Below is a small trained network, with its code and all its weights. Each question gives an input and a class and asks what happens when units are switched off, that is, made to give their printed mean instead of their output.

import numpy as np


def w(rows, s, z=0):
    codes = np.array(rows[::2]) - 128.0
    scale = np.full(codes.shape[1], s)
    scale[-1] = z or s
    return codes * scale


def norm(h):
    return h / np.sqrt((h * h).mean(-1, keepdims=True) + 1e-5)


def f(y):
    return np.maximum(y, 0)


def log_softmax(a):
    a = a - a.max(-1, keepdims=True)
    return a - np.log(np.exp(a).sum(-1, keepdims=True))


def net(x, mask):
    res = np.array(x, float).reshape(1, 8) / 4 @ E
    u = 0
    for l in range(3):
        y = f(norm(res) @ A[l][:, :-1].T + A[l][:, -1])
        res = res + np.where(mask[u : u + 7], y, B[l][:, -1]) @ B[l][:, :-1]
        u += 7
    return log_softmax(norm(res)[-1] @ U[:, :-1].T + U[:, -1])


A, B = {}, {}
E = w([
[127,128,133,123,125,127,130],'x0',
[137,103,138,108,143,131,139],'x1',
[186,108,83,91,15,217,160],'x2',
[2,45,100,134,107,154,123],'x3',
[133,123,122,136,134,135,126],'x4',
[124,120,147,123,127,134,125],'x5',
[184,63,138,164,65,40,84],'x6',
[122,146,118,124,116,111,132],'x7',
],0.011)
A[0] = w([
[214,126,147,194,146,71,153,174],'0.n0',
[125,169,139,144,203,83,91,120],'0.n1',
[174,59,139,144,59,70,79,15],'0.n2',
[149,153,125,161,93,116,61,96],'0.n3',
[170,105,138,187,76,97,143,4],'0.n4',
[89,27,93,173,117,38,86,82],'0.n5',
[152,62,146,179,130,7,55,32],'0.n6',
],0.012,0.0025)
B[0] = w([
[141,158,184,65,113,67,73,219],'0.n0',
[159,73,141,79,238,179,137,216],'0.n1',
[217,34,42,161,195,147,114,212],'0.n2',
[138,90,168,43,161,114,176,160],'0.n3',
[186,134,30,72,140,94,138,170],'0.n4',
[41,111,153,204,64,124,177,249],'0.n5',
[52,228,246,63,41,132,189,254],'0.n6',
],0.012,0.0094)
A[1] = w([
[31,171,167,138,239,71,110,125],'1.n0',
[144,149,129,181,125,110,110,41],'1.n1',
[64,50,84,114,145,147,139,87],'1.n2',
[116,144,161,77,111,196,101,199],'1.n3',
[83,168,204,168,214,125,117,112],'1.n4',
[249,182,140,86,173,155,188,250],'1.n5',
[156,140,105,214,81,139,196,8],'1.n6',
],0.012,0.0023)
B[1] = w([
[139,66,70,176,104,113,140,219],'1.n0',
[162,114,152,91,138,156,128,128],'1.n1',
[130,187,106,61,72,71,69,184],'1.n2',
[137,119,121,144,179,181,111,193],'1.n3',
[206,121,62,112,149,111,106,201],'1.n4',
[89,139,143,250,145,162,163,254],'1.n5',
[139,80,114,107,177,180,134,152],'1.n6',
],0.016,0.012)
A[2] = w([
[77,224,131,133,76,254,117,73],'2.n0',
[105,225,122,6,109,205,124,82],'2.n1',
[120,178,213,55,150,176,118,42],'2.n2',
[210,119,131,162,21,82,132,87],'2.n3',
[189,149,165,78,124,60,128,73],'2.n4',
[71,194,65,131,191,113,130,95],'2.n5',
[96,62,37,44,105,156,105,6],'2.n6',
],0.014,0.0019)
B[2] = w([
[93,214,228,66,108,102,111,246],'2.n0',
[168,61,249,152,231,62,104,192],'2.n1',
[111,130,90,77,114,71,69,173],'2.n2',
[134,118,44,202,240,144,119,208],'2.n3',
[160,127,173,58,139,169,59,186],'2.n4',
[194,85,99,113,57,127,120,191],'2.n5',
[135,148,69,31,64,114,98,255],'2.n6',
],0.016,0.0078)
U = w([
[188,131,87,212,209,141,128,208],'0',
[127,167,197,54,141,76,66,216],'1',
[114,106,5,92,75,99,93,145],'2',
[19,104,148,171,78,77,194,56],'3',
[91,245,186,184,120,196,137,1],'4',
],0.015,0.0029)

Each question gives the input, the list of numbers given to net, and the class t.
The units are the neurons (one row each of A and B). Each row of codes is followed by its name. A weight is (code - 128) times the scale printed after its matrix; where a second scale follows, it is the last column's (A, B and U).
mask holds one flag per neuron, layer by layer. A switched-off neuron (its flag False) gives its mean, the last column of its row in B, instead of its output. The means were averaged over made-up inputs and are rounded, as every weight is.
A unit's drop is (log p(t) with every unit on - log p(t) with that unit switched off) / (log p(t) with every unit on - log p(t) with every unit switched off).
The circuit of an input: a set's keep is (log p(t) with only the set's units on - log p(t) with every unit switched off) / (log p(t) with every unit on - log p(t) with every unit switched off). Starting from the 12 units with the biggest drops (on a tie, the unit counted first), units are removed one at a time, each time the one whose removal leaves the highest keep (on an exact tie, the one counted first), for as long as the keep stays at least 0.8.
circuit, biggest first: the units of the circuit, biggest drop first
most important unit: the unit with the biggest drop
top k neurons: the k neurons with the biggest drops, biggest first
k most important neurons of layer l: the k neurons of layer l with the biggest drops, biggest first
drop when u is switched off: that unit's drop, to one decimal
input [7,7,5,-8,0,-4,-6,-5], class 4: most important neuron of layer 1 : (1.n5)
input [5,6,4,-1,-7,-1,-1,6], class 4: top 2 neurons : (0.n5; 0.n6)
input [-2,-6,1,-4,-2,3,6,1], class 0: top 2 neurons : (0.n2; 2.n3)
input [0,7,0,7,-4,2,4,-7], class 3: 2 most important neurons of layer 1 : (1.n4; 1.n0)
input [3,0,5,-7,2,-3,-3,-8], class 4: circuit, biggest first : (1.n5; 2.n0)
input [4,5,0,-7,8,-1,0,8], class 0: top 3 neurons : (0.n6; 1.n5; 2.n0)
input [5,6,0,3,-5,1,1,-1], class 3: 3 most important neurons of layer 1 : (1.n4; 1.n0; 1.n3)
input [4,6,3,-1,1,-7,-3,-5], class 4: top 2 neurons : (0.n5; 0.n6)
input [-7,8,-7,2,-2,-7,7,-7], class 3: top 3 neurons : (0.n5; 0.n6; 1.n0)
input [1,5,-3,2,-2,-5,4,-2], class 3: top 2 neurons : (0.n5; 0.n6)
input [-3,-6,6,-5,-5,1,0,-8], class 4: top 2 neurons : (1.n5; 1.n0)
input [-3,8,1,-5,0,1,6,-4], class 0: top 3 neurons : (0.n2; 2.n3; 1.n5)
input [-3,-2,-4,0,6,8,-8,-5], class 0: top 2 neurons : (0.n5; 0.n1)
input [-5,8,6,7,7,1,-1,-2], class 1: most important unit : 1.n0
input [7,-1,7,-1,-2,-6,-3,-5], class 4: 2 most important neurons of layer 0 : (0.n5; 0.n6)
input [1,1,-4,1,0,-8,6,4], class 3: top 3 neurons : (0.n5; 0.n6; 1.n2)
input [7,7,-3,8,0,-7,-1,0], class 2: top 3 neurons : (1.n5; 0.n6; 1.n2)
input [3,8,-7,1,4,4,-1,4], class 2: top 3 neurons : (1.n5; 1.n0; 1.n4)
input [-7,-5,2,-8,3,-4,-5,-1], class 4: top 2 neurons : (1.n5; 2.n0)
input [8,-8,-3,-7,-7,2,-1,-4], class 0: most important unit : 1.n5
input [-4,3,8,1,1,-6,-2,0], class 1: top 2 neurons : (1.n0; 2.n0)
input [4,-2,-7,5,-2,3,-1,-7], class 2: 2 most important neurons of layer 1 : (1.n5; 1.n4)
input [-5,1,4,1,3,2,0,-5], class 1: 2 most important neurons of layer 1 : (1.n0; 1.n4)
input [-6,1,1,3,5,-8,-7,-7], class 1: 2 most important neurons of layer 2 : (2.n1; 2.n0)
input [-5,6,-2,4,-5,7,-4,2], class 2: drop when 1.n0 is switched off : 0.1
input [-4,4,-8,3,-2,-1,4,-7], class 3: drop when 0.n5 is switched off : 1.0
input [1,1,1,-2,-6,8,-6,3], class 4: drop when 2.n0 is switched off : 0.6
input [-4,7,6,3,-1,-5,-7,1], class 1: drop when 1.n1 is switched off : 0.0
